Here is a tiny trained network, its code and every weight. The questions are about switching its units off for an input and a class, where a switched-off unit gives its printed mean instead of its output.

import numpy as np


def w(rows, s, z=0):
    codes = np.array(rows[::2]) - 128.0
    scale = np.full(codes.shape[1], s)
    scale[-1] = z or s
    return codes * scale


def f(y):
    return np.maximum(y, 0)


def log_softmax(a):
    a = a - a.max(-1, keepdims=True)
    return a - np.log(np.exp(a).sum(-1, keepdims=True))


def net(x, mask):
    res = np.array(x, float).reshape(1, 8) / 4 @ E
    y = f(res @ A[0][:, :-1].T + A[0][:, -1])
    res = res + np.where(mask, y, B[0][:, -1]) @ B[0][:, :-1]
    return log_softmax(res[-1] @ U[:, :-1].T + U[:, -1])


A, B = {}, {}
E = w([
[170,160,75,170,196,48,170],'x0',
[122,110,30,152,90,183,201],'x1',
[157,101,155,144,149,141,56],'x2',
[146,183,191,79,56,139,160],'x3',
[55,74,109,57,223,71,167],'x4',
[60,202,72,148,116,131,153],'x5',
[169,174,121,2,193,183,54],'x6',
[99,159,122,124,145,201,194],'x7',
],0.0051)
A[0] = w([
[151,116,172,176,88,51,114,145],'neuron 1',
[131,116,71,120,178,97,133,151],'neuron 2',
[96,78,154,89,152,93,52,182],'neuron 3',
[92,93,126,66,95,145,143,165],'neuron 4',
[168,115,138,116,121,147,98,187],'neuron 5',
[152,102,22,111,225,42,156,233],'neuron 6',
[114,98,153,109,156,103,82,108],'neuron 7',
[78,101,148,64,100,157,158,94],'neuron 8',
[110,163,126,129,132,123,128,254],'neuron 9',
[131,153,96,120,113,146,114,167],'neuron 10',
[83,95,144,65,90,149,146,148],'neuron 11',
[150,57,81,118,87,109,152,221],'neuron 12',
[211,116,148,88,106,157,42,178],'neuron 13',
[100,111,128,77,107,160,133,98],'neuron 14',
[98,168,163,120,154,127,142,250],'neuron 15',
[148,110,179,187,81,31,112,128],'neuron 16',
[128,116,125,164,126,162,102,187],'neuron 17',
[130,118,73,127,177,79,137,189],'neuron 18',
[132,166,95,125,96,137,117,156],'neuron 19',
[117,108,106,106,108,120,114,231],'neuron 20',
[158,128,147,97,137,139,158,146],'neuron 21',
[108,114,150,168,140,146,124,158],'neuron 22',
[116,108,89,157,108,145,121,235],'neuron 23',
[169,128,151,122,123,145,107,140],'neuron 24',
[105,144,157,109,160,176,155,77],'neuron 25',
[108,91,155,108,162,90,55,161],'neuron 26',
[159,153,143,117,108,129,117,131],'neuron 27',
[139,123,101,161,144,90,132,194],'neuron 28',
[149,207,74,130,66,147,128,88],'neuron 29',
[220,108,155,99,111,177,47,190],'neuron 30',
[150,109,169,170,83,58,108,144],'neuron 31',
[115,64,34,247,72,196,85,215],'neuron 32',
[115,100,147,112,146,104,85,148],'neuron 33',
[162,136,119,109,131,137,113,118],'neuron 34',
[125,132,126,200,153,146,111,162],'neuron 35',
[112,127,126,126,149,119,87,88],'neuron 36',
],0.011,0.0017)
B[0] = w([
[135,102,177,145,90,104,141,195],'neuron 1',
[119,116,151,115,137,72,121,185],'neuron 2',
[110,179,122,108,190,113,141,194],'neuron 3',
[160,131,135,181,125,117,108,169],'neuron 4',
[151,133,141,124,151,147,132,179],'neuron 5',
[94,33,116,98,158,62,106,255],'neuron 6',
[113,156,117,102,159,127,141,169],'neuron 7',
[151,129,139,179,104,119,98,172],'neuron 8',
[175,128,109,97,117,103,131,165],'neuron 9',
[141,156,131,140,146,122,123,162],'neuron 10',
[163,131,136,181,111,115,111,172],'neuron 11',
[138,122,79,169,134,106,178,172],'neuron 12',
[119,136,185,128,190,161,108,236],'neuron 13',
[137,132,141,159,117,112,95,161],'neuron 14',
[157,141,111,101,103,85,119,172],'neuron 15',
[119,107,198,162,99,95,141,206],'neuron 16',
[185,121,123,86,106,131,121,165],'neuron 17',
[113,94,120,109,132,91,108,194],'neuron 18',
[142,141,105,135,159,126,112,168],'neuron 19',
[166,144,126,139,134,111,137,152],'neuron 20',
[155,103,112,142,129,128,143,160],'neuron 21',
[147,121,124,96,100,134,163,151],'neuron 22',
[143,127,98,132,109,120,123,171],'neuron 23',
[140,120,143,121,147,151,123,173],'neuron 24',
[127,121,117,131,108,101,108,161],'neuron 25',
[114,170,126,90,174,112,148,189],'neuron 26',
[149,118,143,123,143,120,108,167],'neuron 27',
[139,99,117,139,125,117,121,171],'neuron 28',
[139,152,94,126,203,108,90,201],'neuron 29',
[159,126,175,119,191,176,111,244],'neuron 30',
[126,107,177,153,94,109,141,192],'neuron 31',
[130,125,81,122,4,132,87,236],'neuron 32',
[112,160,125,116,158,119,140,166],'neuron 33',
[126,131,142,134,147,123,127,157],'neuron 34',
[142,129,151,88,76,143,108,166],'neuron 35',
[123,126,122,112,153,124,119,148],'neuron 36',
],0.033,0.0076)
U = w([
[116,48,120,167,43,50,125,196],'0',
[122,56,109,169,170,165,195,125],'1',
[165,233,38,141,111,160,106,218],'2',
[84,161,99,38,230,102,152,98],'3',
[41,132,109,148,133,198,163,4],'4',
[92,184,174,164,129,124,255,63],'5',
[119,117,129,61,46,220,154,45],'6',
[161,135,239,145,178,155,121,139],'7',
],0.0055,0.0015)

Each question gives the input, the list of numbers given to net, and the class t.
The units are the neurons (one row each of A and B). Each row of codes is followed by its name. A weight is (code - 128) times the scale printed after its matrix; where a second scale follows, it is the last column's (A, B and U).
mask holds one flag per neuron, in row order. A switched-off neuron (its flag False) gives its mean, the last column of its row in B, instead of its output. The means were averaged over made-up inputs and are rounded, as every weight is.
A unit's drop is (log p(t) with every unit on - log p(t) with that unit switched off) / (log p(t) with every unit on - log p(t) with every unit switched off).
The circuit of an input: a set's keep is (log p(t) with only the set's units on - log p(t) with every unit switched off) / (log p(t) with every unit on - log p(t) with every unit switched off). Starting from the 12 units with the biggest drops (on a tie, the unit counted first), units are removed one at a time, each time the one whose removal leaves the highest keep (on an exact tie, the one counted first), for as long as the keep stays at least 0.8.
circuit, biggest first: the units of the circuit, biggest drop first
top k neurons: the k neurons with the biggest drops, biggest first
drop when u is switched off: that unit's drop, to one decimal
input [2,4,-1,-7,1,-6,2,-8], class 3: circuit, biggest first : neuron 3; neuron 26
input [7,-5,6,8,2,3,-3,-4], class 0: circuit, biggest first : neuron 30
input [2,-7,-3,7,2,1,5,-2], class 3: circuit, biggest first : neuron 16; neuron 3
input [-2,0,8,6,1,6,0,6], class 2: circuit, biggest first : neuron 6; neuron 16; neuron 13
input [1,7,0,0,-7,7,-6,3], class 2: circuit, biggest first : neuron 29; neuron 6
input [-4,5,2,1,-3,0,-4,4], class 2: circuit, biggest first : neuron 6; neuron 16; neuron 1
input [1,-7,-1,-2,7,6,-4,-5], class 3: top 3 neurons : neuron 3; neuron 26; neuron 32
input [-6,5,-6,4,-5,6,-1,-7], class 2: top 2 neurons : neuron 6; neuron 29
input [3,-5,-5,6,4,-5,-1,8], class 0: top 2 neurons : neuron 30; neuron 13
input [1,-7,-6,0,-2,-1,-5,6], class 0: top 4 neurons : neuron 30; neuron 13; neuron 3; neuron 26
input [-7,8,8,1,-7,2,-3,-2], class 2: top 3 neurons : neuron 32; neuron 29; neuron 6
input [1,1,6,4,-3,8,3,1], class 3: top 2 neurons : neuron 32; neuron 29
input [1,-2,5,4,3,-6,-6,7], class 0: top 4 neurons : neuron 30; neuron 13; neuron 3; neuron 26
input [-7,-4,-4,-8,4,-5,6,3], class 3: circuit, biggest first : neuron 3
input [-5,7,3,-4,-5,-2,4,-6], class 2: drop when neuron 1 is switched off : 0.2
input [3,-4,-4,2,-5,3,5,7], class 2: drop when neuron 6 is switched off : 0.7
input [-8,8,2,-6,-4,1,6,-3], class 2: drop when neuron 32 is switched off : 0.9
input [0,-4,7,-8,-6,5,-2,-1], class 6: drop when neuron 6 is switched off : 0.3
